Here is a tiny trained network, its code and every weight. The questions are about switching its units off for an input and a class, where a switched-off unit gives its printed mean instead of its output.

import numpy as np


def w(rows, s, z=0):
    codes = np.array(rows[::2]) - 128.0
    scale = np.full(codes.shape[1], s)
    scale[-1] = z or s
    return codes * scale


def f(y):
    return np.maximum(y, 0)


def log_softmax(a):
    a = a - a.max(-1, keepdims=True)
    return a - np.log(np.exp(a).sum(-1, keepdims=True))


def net(x, mask):
    res = np.array(x, float).reshape(1, 7) / 4 @ E
    y = f(res @ A[0][:, :-1].T + A[0][:, -1])
    res = res + np.where(mask, y, B[0][:, -1]) @ B[0][:, :-1]
    return log_softmax(res[-1] @ U[:, :-1].T + U[:, -1])


A, B = {}, {}
E = w([
[162,144,226,90,93,117,52,183,111],'x0',
[79,116,169,224,66,162,170,186,139],'x1',
[200,58,67,140,62,179,124,140,90],'x2',
[155,95,128,176,155,175,20,149,142],'x3',
[203,164,134,105,59,52,158,255,185],'x4',
[105,81,151,105,224,125,181,89,151],'x5',
[46,28,82,103,82,40,64,147,158],'x6',
],0.0086)
A[0] = w([
[153,128,148,140,232,154,87,122,152,143],'neuron 1',
[125,179,65,153,120,76,148,163,160,107],'neuron 2',
[136,151,117,120,149,112,149,121,132,68],'neuron 3',
[141,139,145,121,121,120,121,144,131,66],'neuron 4',
[216,115,59,115,116,127,146,138,137,140],'neuron 5',
[167,154,189,89,141,75,176,206,147,134],'neuron 6',
[127,114,151,120,134,137,164,117,127,35],'neuron 7',
[134,109,133,130,150,135,132,114,135,72],'neuron 8',
[141,137,130,126,123,139,132,141,113,102],'neuron 9',
[108,165,130,152,179,120,191,148,161,116],'neuron 10',
[108,98,122,39,184,44,102,75,132,136],'neuron 11',
[146,170,143,105,123,129,131,110,121,152],'neuron 12',
[95,152,135,136,189,137,254,77,132,154],'neuron 13',
[115,110,130,126,111,145,126,114,110,86],'neuron 14',
[149,148,142,98,131,134,124,107,120,112],'neuron 15',
[179,218,154,76,132,127,138,95,98,115],'neuron 16',
[110,129,150,137,132,128,125,125,144,46],'neuron 17',
[138,130,109,123,114,137,111,146,114,2],'neuron 18',
[111,151,93,156,130,104,147,144,147,123],'neuron 19',
],0.024,0.0057)
B[0] = w([
[128,159,125,108,203,151,50,92,99,221],'neuron 1',
[130,163,123,43,150,175,73,140,227,187],'neuron 2',
[126,101,140,119,82,132,118,114,110,152],'neuron 3',
[126,115,117,138,142,142,162,142,129,152],'neuron 4',
[132,121,136,58,120,141,238,114,113,204],'neuron 5',
[127,115,125,171,120,118,137,214,247,249],'neuron 6',
[116,117,113,132,128,135,112,156,122,145],'neuron 7',
[125,185,149,125,86,142,121,110,124,149],'neuron 8',
[114,80,115,96,149,76,117,139,107,148],'neuron 9',
[115,128,126,178,108,38,134,64,100,193],'neuron 10',
[129,90,126,161,116,54,146,31,208,250],'neuron 11',
[120,122,123,99,150,94,150,143,77,168],'neuron 12',
[137,47,126,124,138,253,181,50,115,252],'neuron 13',
[138,95,135,120,90,103,97,135,125,149],'neuron 14',
[122,160,122,132,122,116,155,133,102,158],'neuron 15',
[139,181,133,99,126,77,213,130,48,215],'neuron 16',
[170,103,105,125,137,111,131,150,96,139],'neuron 17',
[118,108,134,122,108,114,151,109,128,143],'neuron 18',
[144,124,148,95,121,51,102,134,122,157],'neuron 19',
],0.028,0.024)
U = w([
[57,121,157,174,31,142,45,183,55,92],'0',
[111,176,155,156,187,45,113,105,136,48],'1',
[107,137,158,100,184,254,20,129,56,55],'2',
[135,190,146,56,96,94,178,253,164,155],'3',
[141,156,154,30,192,161,143,62,39,168],'4',
[133,63,139,86,127,130,201,57,133,204],'5',
[112,106,147,99,140,91,53,94,219,180],'6',
[84,236,113,149,131,181,154,101,154,3],'7',
],0.0072,0.0047)

Each question gives the input, the list of numbers given to net, and the class t.
The units are the neurons (one row each of A and B). Each row of codes is followed by its name. A weight is (code - 128) times the scale printed after its matrix; where a second scale follows, it is the last column's (A, B and U).
mask holds one flag per neuron, in row order. A switched-off neuron (its flag False) gives its mean, the last column of its row in B, instead of its output. The means were averaged over made-up inputs and are rounded, as every weight is.
A unit's drop is (log p(t) with every unit on - log p(t) with that unit switched off) / (log p(t) with every unit on - log p(t) with every unit switched off).
The circuit of an input: a set's keep is (log p(t) with only the set's units on - log p(t) with every unit switched off) / (log p(t) with every unit on - log p(t) with every unit switched off). Starting from the 12 units with the biggest drops (on a tie, the unit counted first), units are removed one at a time, each time the one whose removal leaves the highest keep (on an exact tie, the one counted first), for as long as the keep stays at least 0.8.
circuit, biggest first: the units of the circuit, biggest drop first
k most important neurons: the k neurons with the biggest drops, biggest first
drop when u is switched off: that unit's drop, to one decimal
input [-7,8,-5,0,5,4,7], class 6: circuit, biggest first : (neuron 2)
input [0,0,-7,-3,-6,4,-6], class 4: 3 most important neurons : (neuron 1; neuron 6; neuron 16)
input [-7,2,4,5,3,0,2], class 3: 2 most important neurons : (neuron 13; neuron 11)
input [7,-1,2,6,-5,-5,-1], class 2: 3 most important neurons : (neuron 11; neuron 5; neuron 16)
input [-1,3,2,2,-5,1,5], class 6: 3 most important neurons : (neuron 13; neuron 5; neuron 16)
input [5,5,2,1,-8,-6,3], class 0: 2 most important neurons : (neuron 11; neuron 13)
input [0,4,-6,4,-5,-3,-1], class 2: 2 most important neurons : (neuron 11; neuron 16)
input [2,3,-5,5,-1,-2,-6], class 4: 2 most important neurons : (neuron 11; neuron 6)
input [-4,7,-6,7,4,-5,8], class 6: 2 most important neurons : (neuron 16; neuron 5)
input [-2,-4,7,4,6,-2,0], class 3: 2 most important neurons : (neuron 13; neuron 11)
input [2,-5,-6,3,-4,2,1], class 6: 3 most important neurons : (neuron 11; neuron 1; neuron 5)
input [4,1,4,0,4,8,1], class 3: drop when neuron 13 is switched off : 0.2
input [-2,1,-4,-1,-7,-4,-7], class 4: drop when neuron 7 is switched off : 0.0
input [1,1,-5,4,4,-1,4], class 6: circuit, biggest first : (neuron 5)
input [5,-4,2,5,7,8,0], class 3: drop when neuron 5 is switched off : 0.2
